Below are the code and all the weights of a small trained network. Each question names an input and a class and asks about switching units off, where a switched-off unit gives its printed mean instead of its output.

import numpy as np


def w(rows, s, z=0):
    codes = np.array(rows[::2]) - 128.0
    scale = np.full(codes.shape[1], s)
    scale[-1] = z or s
    return codes * scale


def f(y):
    return np.maximum(y, 0)


def log_softmax(a):
    a = a - a.max(-1, keepdims=True)
    return a - np.log(np.exp(a).sum(-1, keepdims=True))


def net(x, mask):
    res = np.array(x, float).reshape(1, 3) / 4 @ E
    y = f(res @ A[0][:, :-1].T + A[0][:, -1])
    res = res + np.where(mask, y, B[0][:, -1]) @ B[0][:, :-1]
    return log_softmax(res[-1] @ U[:, :-1].T + U[:, -1])


A, B = {}, {}
E = w([
[158,25,192,166,140],'x0',
[192,113,85,180,66],'x1',
[117,143,213,42,9],'x2',
],0.011)
A[0] = w([
[186,241,133,133,151,29],'N0',
[156,41,189,161,162,87],'N1',
[148,93,173,159,122,38],'N2',
[178,64,135,147,103,174],'N3',
[135,224,46,97,129,27],'N4',
[151,117,116,114,195,1],'N5',
[160,164,88,129,244,84],'N6',
[211,121,52,217,32,82],'N7',
[77,152,187,94,241,206],'N8',
[92,166,153,124,64,58],'N9',
[137,82,181,110,182,95],'N10',
[102,178,63,98,116,91],'N11',
[161,152,186,104,73,91],'N12',
[135,118,88,250,162,115],'N13',
[189,124,195,107,94,76],'N14',
],0.013,0.0046)
B[0] = w([
[125,111,131,180,197,169],'N0',
[116,139,103,233,171,205],'N1',
[110,81,164,168,191,160],'N2',
[87,198,74,167,113,195],'N3',
[100,116,147,234,165,211],'N4',
[138,62,198,101,161,156],'N5',
[147,43,117,89,101,216],'N6',
[154,233,248,56,121,246],'N7',
[169,241,167,66,78,236],'N8',
[162,28,110,133,177,191],'N9',
[106,160,141,194,134,175],'N10',
[100,131,122,212,131,192],'N11',
[131,53,99,99,121,206],'N12',
[108,56,84,62,103,231],'N13',
[129,83,88,91,162,187],'N14',
],0.014,0.013)
U = w([
[91,157,111,254,156,86],'0',
[150,41,87,61,92,42],'1',
[160,227,197,87,84,105],'2',
[131,175,81,132,45,253],'3',
],0.0091,0.0066)

Each question gives the input, the list of numbers given to net, and the class t.
The units are the neurons (one row each of A and B). Each row of codes is followed by its name. A weight is (code - 128) times the scale printed after its matrix; where a second scale follows, it is the last column's (A, B and U).
mask holds one flag per neuron, in row order. A switched-off neuron (its flag False) gives its mean, the last column of its row in B, instead of its output. The means were averaged over made-up inputs and are rounded, as every weight is.
A unit's drop is (log p(t) with every unit on - log p(t) with that unit switched off) / (log p(t) with every unit on - log p(t) with every unit switched off).
unit that matters most: the unit with the biggest drop
top k neurons: the k neurons with the biggest drops, biggest first
drop when u is switched off: that unit's drop, to one decimal
input [3,3,-3], class 3: unit that matters most -> N4
input [4,0,4], class 0: top 2 neurons -> [N13; N6]
input [-4,-7,-6], class 2: top 4 neurons -> [N8; N12; N9; N14]
input [-5,-1,-6], class 1: top 3 neurons -> [N6; N13; N1]
input [4,5,-3], class 2: top 3 neurons -> [N7; N4; N11]
input [-8,-8,8], class 0: top 2 neurons -> [N4; N11]
input [1,-2,-4], class 1: top 2 neurons -> [N7; N6]
input [4,-6,-1], class 2: top 2 neurons -> [N8; N4]
input [1,-2,-2], class 3: top 2 neurons -> [N7; N9]
input [1,4,-4], class 1: top 4 neurons -> [N13; N8; N6; N10]
input [-1,-6,-7], class 1: top 3 neurons -> [N6; N7; N13]
input [-4,7,-2], class 2: drop when N7 is switched off -> 2.3
input [0,-6,-3], class 2: drop when N8 is switched off -> 0.8
input [7,7,6], class 0: unit that matters most -> N1
input [-6,1,-8], class 1: drop when N13 is switched off -> 0.9
